Each row is followed by its class number.
[ 197  145   35  123 -138  339 -193  -24   25 -443   66   35 -212   32
 -274  154  162  224  160   23  139   53  394  339  -76   43   41   26
  188 -126  -18   34 -215   30] -> 2
[  22   -1  131   28 -113   10 -272  -30  113  266  210  -72  -99   48
  145 -323  103  169  235  171  118   77  136 -183   56 -137   94 -244
  -20 -129   -6 -158 -101  182] -> 1
[  58  -33  111   65 -113  -40 -375  -18   69  106  228 -124 -130    0
  239 -319  102   69  181  194  102   66  105 -300   80 -102   48 -281
  -52  -49    0 -253 -145  253] -> 10
[ 181  122   50  -66 -228  284 -195  120  -10 -281   94   60 -129  -46
 -330  -10  165  282  131  -36   81  -25  387  221  -68  -41   83  -71
  124 -198   10   61 -329  122] -> 4
[ 287   59   10  -15 -216  438 -203  123   25 -899  -30   16 -174   -9
 -480  389   96  224   46  -50   66    6  536  489 -180  128  -94   80
  220  -65   74   80 -267   40] -> 3
[ 237   54  -31 -115 -312  383  -73   91  -36 -389   81  229 -111   70
 -608  117  136  428  165  -16   72  -65  446  492 -135  -26  142   35
  165 -222   49  270 -420   -5] -> 9
[ 162  259   50  -81  221  267  -37 -104 -261 -570  188  -67  -63 -117
   21  215   47   68 -156  -98  110  152  309  -29 -200  -60 -132  -60
  -69  -19 -202   70  -85   96] -> 3
[  -3  259   16  -79  305   22  -18 -136 -235 -182  215 -101  -15 -157
  390   29  -20 -110 -153  -10   98  220   29 -439  -43  -65 -165 -194
 -147   32 -112 -122   97  100] -> 12
[-135    1  163  121   -8 -254 -262 -153  110  746  195 -184  -50   30
  586 -605   62  -90  246  214   91   57 -173 -557  160 -203  139 -326
 -181  -59  -34 -324  127  221] -> 8
[ -46   40  149  119  168 -120 -349 -298  104  382  272 -184 -175   36
  522 -354   64 -106  273  286  162  164  -81 -480  108 -108   92 -225
  -37   32   32 -373  165  215] -> 0
[ 171  277   59  -51  183  312  -51  -71 -272 -624  155  -30  -86 -144
  -12  235   41   75 -128  -95  126  203  366  -70 -216  -43 -143  -81
    1  -52 -137   27 -115   89] -> 8
[ 125  144  -18   37   27  242 -115  -57  -72 -265   78  -57 -163  -30
  -70   86   74   59   89  -17   42   82  231  137  -28   65   51  -25
  106  -81   35  -54  -62   29] -> 6
[ 215   82   41   70  -91  332 -161  -55   85 -673   15   72 -174   71
 -372  400   75  208  126   17  205  -11  506  450 -227   16  -19  118
  241  -56  -83  112 -181   19] -> 1
[  29   90   59  157    7   12 -275 -161   99  193  131 -111 -144   63
  228 -183   69    7  193  187   99  105   43 -218  103  -31   41 -129
   34  -10   20 -207   12  125] -> 12
[ 155  100   46   80  -76  214 -202  -80   90 -241   69   -5 -145   62
 -119  100   35  227  196  113  164   23  343  171 -106  -12   53   -7
  120  -66    4   -4 -111   91] -> 5
[  57   93  159  117   48   45 -342 -205  114   63  189 -159 -228   63
  231 -172   93   45  241  201  185  163  129 -218    5  -54   39 -177
   40  -18   -8 -257   60  197] -> 4
[  70   41   49  -77 -104   90 -239   39   -5  -13  144  -82  -99  -22
    8 -199  125  162  120   95   43   58  174  -65   24  -54   70 -211
  -56 -116   25 -118 -166  168] -> 3
[ 296  160  260  108  -27  384 -144  -21 -121 -745  201  -45  -84  -29
 -152  270   69  192  -17 -100  170   71  555  111 -270  -24 -186   37
  133  -56 -270  185 -220  194] -> 7
[  -2   37   63  -38    7  -12 -253  -63  -20  235  203  -60  -93  -16
  185 -304  121   93  208  155   85   69   23 -250   48 -134  141 -252
  -72 -112   66 -239  -79  182] -> 0
[ 184  100   35 -105 -126  265 -350   69  -87 -426  207  -77 -173 -103
 -136  -42  178  207   88   32  127   70  395    9  -52  -25   19 -218
   54 -133   64  -89 -303  209] -> 4
[ 135    9   76   18 -201  115 -251   52   26   97  159  -33  -76   16
   -4 -265  148  178  170   51   83   -8  204  -12   -2 -143  112 -176
  -11 -168  -20  -58 -261  181] -> 4
[ 184  107   83  137  -73  304 -188  -59   10 -381   51  -23 -129   24
 -128  147  116  166  146   57  135   87  345  245  -83   16    8   26
  173  -71   37  -17 -116   30] -> 8
[ 340   61    4   69 -258  450 -166  158   48 -870  -91   50 -134   -9
 -531  402   53  232   19  -46   -2  -57  555  486 -163  124  -62  170
  289  -15   25  146 -337   38] -> 11
[ 100    0  104  -28 -164  156 -289   58   40   72  188  -88 -124  -72
   72 -304  161  135  169   57   55   48  254 -117   27 -127  115 -222
   16 -179   25 -156 -205  191] -> 0
[ 119  262  195  -48  191  207 -149  -64 -123 -642  250 -151  -91 -117
   61  133   87   93 -131    1  157  176  345 -192 -180    0 -176 -110
  -17   76 -158   53  -60  178] -> 4
[ -56   67   43  106   92  -68 -269 -159   73  172  182 -164 -167    7
  436 -250   61  -85  150  232   75  206  -91 -364  157   -5   -1 -221
  -64   12  124 -342  105   95] -> 5
[ 123  184   95  -72  182  197  -49 -162 -113 -422  201   32  -53    7
  -36  198   32  200   -2   14  240  148  275   -9 -216 -100  -86  -37
   -6  -31 -169  124  -57   87] -> 7
[ -45   48  141  206   38  -24 -294 -193   96  445  193 -201 -136   20
  493 -428   93 -125  207  214   74  168  -70 -466  212 -104   60 -179
    4  -13   85 -326   81  138] -> 11
[  67  148  169   63  197   24 -137 -162  -72 -202  249  -89    2  -29
  332   45  -20   12  -38  120  167  177  163 -373 -119 -111 -146 -116
  -83  105 -194  -79   33  184] -> 0
[ 207  277   98   -9  227  340  -97  -31 -337 -773  222  -94 -101 -193
   68  275   64   52 -173 -126  120  183  410  -88 -190    4 -216 -102
  -15  -59 -188   -3 -120  162] -> 5
[ 220  101   30    5 -285  330 -144  143    1 -266   58  106 -104  -22
 -369   21  178  323  149  -31   38  -43  377  320  -51  -25  106  -26
  140 -212   23  113 -404   70] -> 7
[  47  -36   99   24 -212   40 -299   28   77  195  161  -63 -111  -10
  131 -335  135  117  206  131   49   33  166 -174  116 -112  117 -240
   17 -116   51 -185 -172  196] -> 9
[  41   32   43  -46 -134   67 -263   -6   61   56  194  -45 -162   -2
   44 -289  158  164  185  133   99  101  155 -133   85  -68  159 -255
   22 -121   65 -145 -174  142] -> 6
[ 139  149   94   83    2  284 -237  -66    9 -212  102 -107 -210  -14
  -14  -31  133   77  174   81   61  105  272   12   31   12   52  -39
  164  -68   61 -126 -107  121] -> 11
[ -74  172  143  -45  256   27 -108 -194 -122   95  326 -135  -71  -61
  410 -247   49  -34  -27  127  122  232    2 -502   23 -134   -9 -245
 -147   26  -82 -147   72  116] -> 6
[   0   23  173  181   19  -72 -363 -183  152  226  196 -164 -178   69
  353 -274   60  -21  282  256  149  110    9 -303  140  -49   63 -173
   72   39   37 -287   86  225] -> 9
[-102   20  153  141  -19 -228 -268 -163   70  697  233 -152  -92   20
  538 -545   84  -55  248  197  124   70 -129 -539  164 -192  120 -322
 -150  -78  -59 -349   86  241] -> 10
[  76  194  105  -66  250  140  -53  -84 -226 -408  216 -109  -54 -161
  213  118   20    7 -118  -36  125  188  206 -263 -137  -30 -173 -158
 -122   16 -116  -61   26  139] -> 10
[ 135   85   92   25    0  330 -230  -44   25 -407   87  -72 -212   -9
 -170   56  168  173  157   66   74   62  358  194  -48   15   60  -17
  171  -66   60  -60 -134   72] -> 2
[ 129  152  272  101  179   48 -290 -131  -68 -422  287 -203  -58 -118
  391   11   24  -30  -51  124  155  206  235 -443 -104  -67 -252 -180
  -46  142 -134 -182  -19  284] -> 1
[ 263   77   -3    3 -286  314  -56  130   56 -440  -45  198  -43   39
 -521  203  120  394  106  -16   73  -91  475  430 -157  -47   83   99
  181 -159  -44  263 -410   15] -> 11
[  85  140    7   67   -6  235 -125  -62   11 -208   62  -68 -205  -19
   -8   21  111   50  109   32   72  103  190   94    2   40   55  -26
  129  -80   32  -57  -23    0] -> 7
[ 122   70    7   60    7   95 -295  -69  103 -288  109  -68 -136   51
  -25   78   36   97  142  132  133   55  177   33  -13   66   -2  -94
   68   35   25  -97  -52  142] -> 12
[ 108   77   33   14 -178  160 -207   55   57 -236  138   43  -96   21
 -198    9   81  263  147   40  189  -27  323  124  -70  -76   46 -111
   88 -140  -39   51 -233  111] -> 2
[ 187  243  186   65  173  213 -121 -123 -141 -412  172  -71  -69  -73
   78  175   28  122  -33  -22  160  103  348 -100 -169 -113 -137  -21
   28   -6 -272   51  -77  191] -> 3
[ 115   60   89   13 -227  168 -169   50  103   -1  134   57  -77   19
 -116 -117  108  255  169   66  117  -29  291  116  -48 -104  115  -97
   57 -177  -78   48 -226  102] -> 7
[ 109   49   77  -46 -126  212 -250   -4   16 -106  186  -36 -179  -32
 -143 -165  178  241  189    5  114   36  292   83   -1  -87  110 -162
   65 -202    4  -23 -236  126] -> 2
[ -37   33   34  -87  -75  102 -267   -6   25  325  237 -128 -143  -35
  193 -461  153  103  198  133   82   77  130 -224  125 -166  203 -302
  -47 -166   65 -181 -132  150] -> 1
[ 144  163  -36  -16    9  343 -165  -62  -75 -420   67  -42 -178  -40
 -162  166  138  118   88   -2  117   82  363  207  -93   39   21  -29
  119 -125   64  -26 -134   16] -> 12
[ 204   95   45   -7 -188  257 -162   -7  -27 -173  105   77 -126   -1
 -233  -51  157  246  188   -1   95  -29  357  150  -56 -100  139  -46
  122 -185  -31   75 -319  119] -> 11
[ 171   92   84   25 -178  254 -213   53  -13 -153   92  -29 -148  -30
 -164  -75  160  196  144  -93   71    5  375  147  -44 -111   27  -73
   74 -221 -105    3 -325  165] -> 2
[ 219   92   41  161  -38  290 -186  -58  -18 -345   62    7 -147   51
 -140  143   81  130  118    3   84   40  331  198  -63    2  -25   63
  155  -89  -49   10 -187   90] -> 5
[ 214  101   47   65 -194  292 -220  133  -61 -451   73    7  -98  -51
 -249   68  134  236   93  -22   65  -51  435  169  -87  -10   58  -71
  128 -120   -7   42 -338  145] -> 6
[ 167  111   92   72 -176  131 -159   22   40 -121   61   75  -99   35
 -245  -53  129  273  192   49   54  -23  267  150  -57  -26  106  -40
  108 -146  -54   79 -239  115] -> 8
[  63  187  168   71  209   56 -188 -122 -139 -272  282 -174  -57  -89
  426  -32  -10  -46  -76   82  129  212  153 -490  -40  -64 -216 -200
 -119   84 -140 -145   17  227] -> 5
[  98   24  156  134   -4  -12 -306 -152  175 -155  132  -78 -144   78
  157   21   26   75  217  206  190   99  128 -137   -3   -2  -76  -71
  104   64    2 -151   32  182] -> 7
[ -77   61  133  180   35 -122 -333 -190  143  461  196 -219 -159   56
  521 -443   82  -97  254  289   77  146 -102 -461  200  -88   86 -230
  -29    9   74 -374  145  171] -> 3
[  83   91   93  164   42   50 -250 -200   78  -69   96  -71 -132   37
  179  -10   81   41  199  207  127   60  169 -129   11  -53   57  -49
   90   39   -3 -168    6  116] -> 11
[ -94   76   20   57  187  -80 -237 -178    8  300  179 -178 -119  -17
  435 -304   40 -138  118  206   60  148 -128 -433  162  -58   67 -224
  -54   56  127 -325  146  130] -> 9
[ 202   96   74  121 -102  335 -182   17   46 -495   45  -18 -195   33
 -260  185  116  179  133   20  112   52  376  306  -88   98   18   15
  216  -79   35   -6 -124   51] -> 6
[ 157   44   69   -4 -133  149 -273   43   37 -158  142  -36 -124  -30
  -90  -81  128  202  146   69   88   15  296   47  -22  -57   35 -144
   46 -115  -16  -47 -255  180] -> 1
[  23   77  196  239   76 -109 -331 -218  134  125  141 -110  -85  105
  324 -140   -1   30  285  292  178   62   72 -324   19  -61   22 -105
   61   84  -24 -217  122  231] -> 8
[ 225  266  155   53  158  241 -100 -151 -168 -567  176  -20  -85  -79
   13  295   39  131  -37  -67  190  120  381  -32 -217  -91 -165    7
   67   -9 -268   77 -131  167] -> 7
[ 148  165  283  127  165  179 -185 -168  -93 -256  205 -115  -60  -41
  216    9   67   84   12   66  150  186  294 -244 -142 -136 -118  -86
  -15   23 -218  -53  -71  209] -> 8
[  85  192   87  -37  246  143  -70 -112 -218 -313  288 -111  -29 -136
  351   37  -33  -48 -132    6  117  265  166 -367 -107  -64 -167 -192
 -121   15  -95  -98   19  115] -> 6
[ 143   42  146  183  -40  105 -211 -163  121  -94  101  -26 -147   97
   -2   34   49  150  234  134  154   53  237   74  -90  -20   33    6
   88  -26  -67  -47  -34  111] -> 10
[  26  223   60  -57  291   55  -60 -185 -200  -77  239  -74  -19  -76
  314  -26    9  -16  -75   44  103  220   61 -404  -46  -94 -128 -165
 -135    8 -117  -86   49  120] -> 12
[ 152  112   21   52   39  300 -232  -77    7 -431   94  -54 -204   -6
 -143  123  138  150  115  -13  164  115  328  196  -60   27  -27  -25
  113  -97   21  -22  -98   63] -> 2
[  39   78   75  159   37  -63 -246 -232  113  208  143  -86 -127   78
  271 -184   13  -13  204  241   91  132   18 -270   59  -52   37  -97
   54   32   27 -198   60  106] -> 8
[ -79  -81  174   74  -74 -172 -364 -143  132  545  266 -169 -127   51
  425 -579  111   52  271  239  134   71  -50 -475  157 -191  133 -340
 -133  -69  -39 -274    2  246] -> 2
[ 227   59    9   15 -273  256 -174  104  -63 -161   85  105  -88   31
 -286  -48  122  295  171   25   42  -32  327  225  -36  -50  101  -67
  103 -185   19   58 -350  133] -> 9
[ 149   67   99   18 -132  107 -235  -28   18  -64  132   47  -95   30
 -118  -92  147  240  174  127  114   13  244   29  -85  -77   91 -128
   10 -112  -21  -50 -227  165] -> 4
[ 166  147   53   95  -76  276 -290  -69   68 -377  139  -60 -173    5
  -96   84   87  145  140   83  149   50  402  111  -86   26   13  -52
  157  -75   -2  -39 -110   94] -> 12
[  68   95   84  139   37  104 -190  -97   19  -33  112 -115  -87    0
  207  -52   59  -23  116   69   90   79  123 -135   11  -42  -26  -72
   45   -8   16 -151   -3  118] -> 7
[-130   71  126   95  271 -292 -123 -172  -36  278  228 -169   79  -75
  692 -259  -62 -203  -98  181  115  190 -210 -764   79 -106 -165 -248
 -255  192  -77 -264  226  186] -> 10
[-140  -15  264  212   41 -246 -399 -259  219  477  241 -261 -135   99
  597 -475   49 -103  285  402  152  133 -145 -560  159  -92   72 -261
  -48  107   27 -403  221  215] -> 8
[ 118   47  105  141   -1  104 -309 -158  122 -169  138 -102 -209   59
  113  -55   70   68  191  189  145  129  208  -91  -11   -8  -20  -74
  106   16    9 -156  -26  139] -> 2
[  34  240  118  -14  255  159 -110 -113 -213 -321  227 -155  -94 -157
  317    8   47  -89 -123   -2  124  217  175 -325  -72  -62 -119 -182
  -94   17 -167 -114   34  138] -> 8
[  32   57   71  168   48  -48 -176 -192  120  130  108    3  -74  133
  128  -54   10   66  205  230  125   78  -20 -105   32  -21   46  -30
   44   54   51 -122   33   65] -> 6
[ -13   18  222  216   64 -158 -390 -244  189  118  235 -210 -181   71
  450 -237   46  -63  248  335  169  108    3 -421   96  -21   -1 -173
   30  144  -12 -320  152  240] -> 10
[ -63  235   55    0  321    7   53 -169 -189   20  232  -63   29 -105
  424  -45   -2  -76 -120   54   73  166   21 -411  -20 -127  -53 -129
 -137   30 -146  -68   79   42] -> 5
